Below is a small trained network, with its code and all its weights. Each question gives an input and a class and asks what happens when units are switched off, that is, made to give their printed mean instead of their output.

import numpy as np


def w(rows, s, z=0):
    codes = np.array(rows[::2]) - 128.0
    scale = np.full(codes.shape[1], s)
    scale[-1] = z or s
    return codes * scale


def norm(h):
    return h / np.sqrt((h * h).mean(-1, keepdims=True) + 1e-5)


def f(y):
    return np.maximum(y, 0)


def log_softmax(a):
    a = a - a.max(-1, keepdims=True)
    return a - np.log(np.exp(a).sum(-1, keepdims=True))


def net(x, mask):
    res = np.array(x, float).reshape(1, 3) / 4 @ E
    u = 0
    for l in range(2):
        y = f(norm(res) @ A[l][:, :-1].T + A[l][:, -1])
        res = res + np.where(mask[u : u + 13], y, B[l][:, -1]) @ B[l][:, :-1]
        u += 13
    return log_softmax(norm(res)[-1] @ U[:, :-1].T + U[:, -1])


A, B = {}, {}
E = w([
[128,69,99,202],'x0',
[254,113,143,71],'x1',
[84,84,109,76],'x2',
],0.0077)
A[0] = w([
[168,177,82,150,82],'0.n1',
[129,158,144,120,139],'0.n2',
[104,1,96,105,127],'0.n3',
[156,203,167,212,51],'0.n4',
[159,61,154,125,129],'0.n5',
[60,157,85,169,181],'0.n6',
[91,123,65,49,58],'0.n7',
[158,73,115,155,112],'0.n8',
[101,179,176,100,73],'0.n9',
[108,82,66,73,1],'0.n10',
[143,98,172,102,82],'0.n11',
[146,151,121,88,64],'0.n12',
[139,66,147,195,151],'0.n13',
],0.016,0.0057)
B[0] = w([
[39,202,137,192,159],'0.n1',
[130,108,64,98,166],'0.n2',
[127,248,65,109,242],'0.n3',
[85,209,48,145,201],'0.n4',
[170,117,190,59,194],'0.n5',
[137,37,191,57,253],'0.n6',
[84,249,45,189,182],'0.n7',
[218,96,157,64,188],'0.n8',
[167,162,23,55,181],'0.n9',
[63,208,25,185,162],'0.n10',
[67,118,172,122,158],'0.n11',
[159,118,129,1,162],'0.n12',
[217,187,83,139,217],'0.n13',
],0.01,0.0077)
A[1] = w([
[115,217,124,173,117],'1.n1',
[91,120,154,174,2],'1.n2',
[127,167,160,142,123],'1.n3',
[101,248,158,189,126],'1.n4',
[80,152,173,191,2],'1.n5',
[173,73,48,135,117],'1.n6',
[105,66,96,163,12],'1.n7',
[163,107,184,115,77],'1.n8',
[109,88,75,65,206],'1.n9',
[70,25,109,154,133],'1.n10',
[191,111,193,159,113],'1.n11',
[150,124,166,202,2],'1.n12',
[34,54,121,147,121],'1.n13',
],0.013,0.0078)
B[1] = w([
[49,131,42,140,181],'1.n1',
[132,158,66,154,128],'1.n2',
[112,150,127,135,137],'1.n3',
[81,162,6,124,182],'1.n4',
[186,205,83,64,128],'1.n5',
[131,233,88,127,155],'1.n6',
[170,196,169,62,129],'1.n7',
[117,117,192,72,138],'1.n8',
[207,169,181,152,244],'1.n9',
[178,104,152,44,145],'1.n10',
[97,100,163,67,144],'1.n11',
[155,205,55,60,128],'1.n12',
[169,94,177,57,147],'1.n13',
],0.012,0.011)
U = w([
[80,225,59,132,129],'0',
[150,210,119,104,197],'1',
[161,118,173,65,190],'2',
[122,156,112,119,169],'3',
[91,61,207,182,2],'4',
[78,108,185,250,2],'5',
[89,41,197,218,2],'6',
],0.016,0.0078)

Each question gives the input, the list of numbers given to net, and the class t.
The units are the neurons (one row each of A and B). Each row of codes is followed by its name. A weight is (code - 128) times the scale printed after its matrix; where a second scale follows, it is the last column's (A, B and U).
mask holds one flag per neuron, layer by layer. A switched-off neuron (its flag False) gives its mean, the last column of its row in B, instead of its output. The means were averaged over made-up inputs and are rounded, as every weight is.
A unit's drop is (log p(t) with every unit on - log p(t) with that unit switched off) / (log p(t) with every unit on - log p(t) with every unit switched off).
The circuit of an input: a set's keep is (log p(t) with only the set's units on - log p(t) with every unit switched off) / (log p(t) with every unit on - log p(t) with every unit switched off). Starting from the 12 units with the biggest drops (on a tie, the unit counted first), units are removed one at a time, each time the one whose removal leaves the highest keep (on an exact tie, the one counted first), for as long as the keep stays at least 0.8.
circuit, biggest first: the units of the circuit, biggest drop first
most important unit: the unit with the biggest drop
top k neurons: the k neurons with the biggest drops, biggest first
top k neurons in layer l: the k neurons of layer l with the biggest drops, biggest first
drop when u is switched off: that unit's drop, to one decimal
input [-5,-6,1], class 2: top 3 neurons in layer 0 => 0.n6, 0.n3, 0.n13
input [-4,7,-1], class 2: most important unit => 0.n3
input [-5,-7,3], class 2: top 3 neurons => 0.n6, 0.n3, 0.n13
input [-8,5,-8], class 0: circuit, biggest first => 0.n6, 0.n1, 1.n4
input [3,8,-6], class 2: circuit, biggest first => 0.n3, 0.n7, 1.n4
input [0,6,-7], class 0: top 3 neurons => 0.n6, 0.n1, 0.n4
input [-5,-7,-5], class 2: top 2 neurons => 0.n6, 0.n3
input [0,7,-7], class 0: top 4 neurons => 0.n6, 0.n1, 0.n4, 1.n9
input [3,7,-8], class 0: top 3 neurons in layer 1 => 1.n9, 1.n4, 1.n1
input [3,-5,4], class 2: top 3 neurons in layer 1 => 1.n4, 1.n1, 1.n6
input [-6,6,-8], class 0: top 3 neurons in layer 0 => 0.n6, 0.n1, 0.n8
input [8,-3,5], class 1: top 2 neurons in layer 0 => 0.n6, 0.n7
input [3,-8,-4], class 2: drop when 0.n9 is switched off => 0.0
input [7,8,-5], class 2: drop when 1.n4 is switched off => 0.1
input [2,3,-5], class 0: most important unit => 0.n1
input [-5,3,-7], class 0: drop when 0.n6 is switched off => 0.2
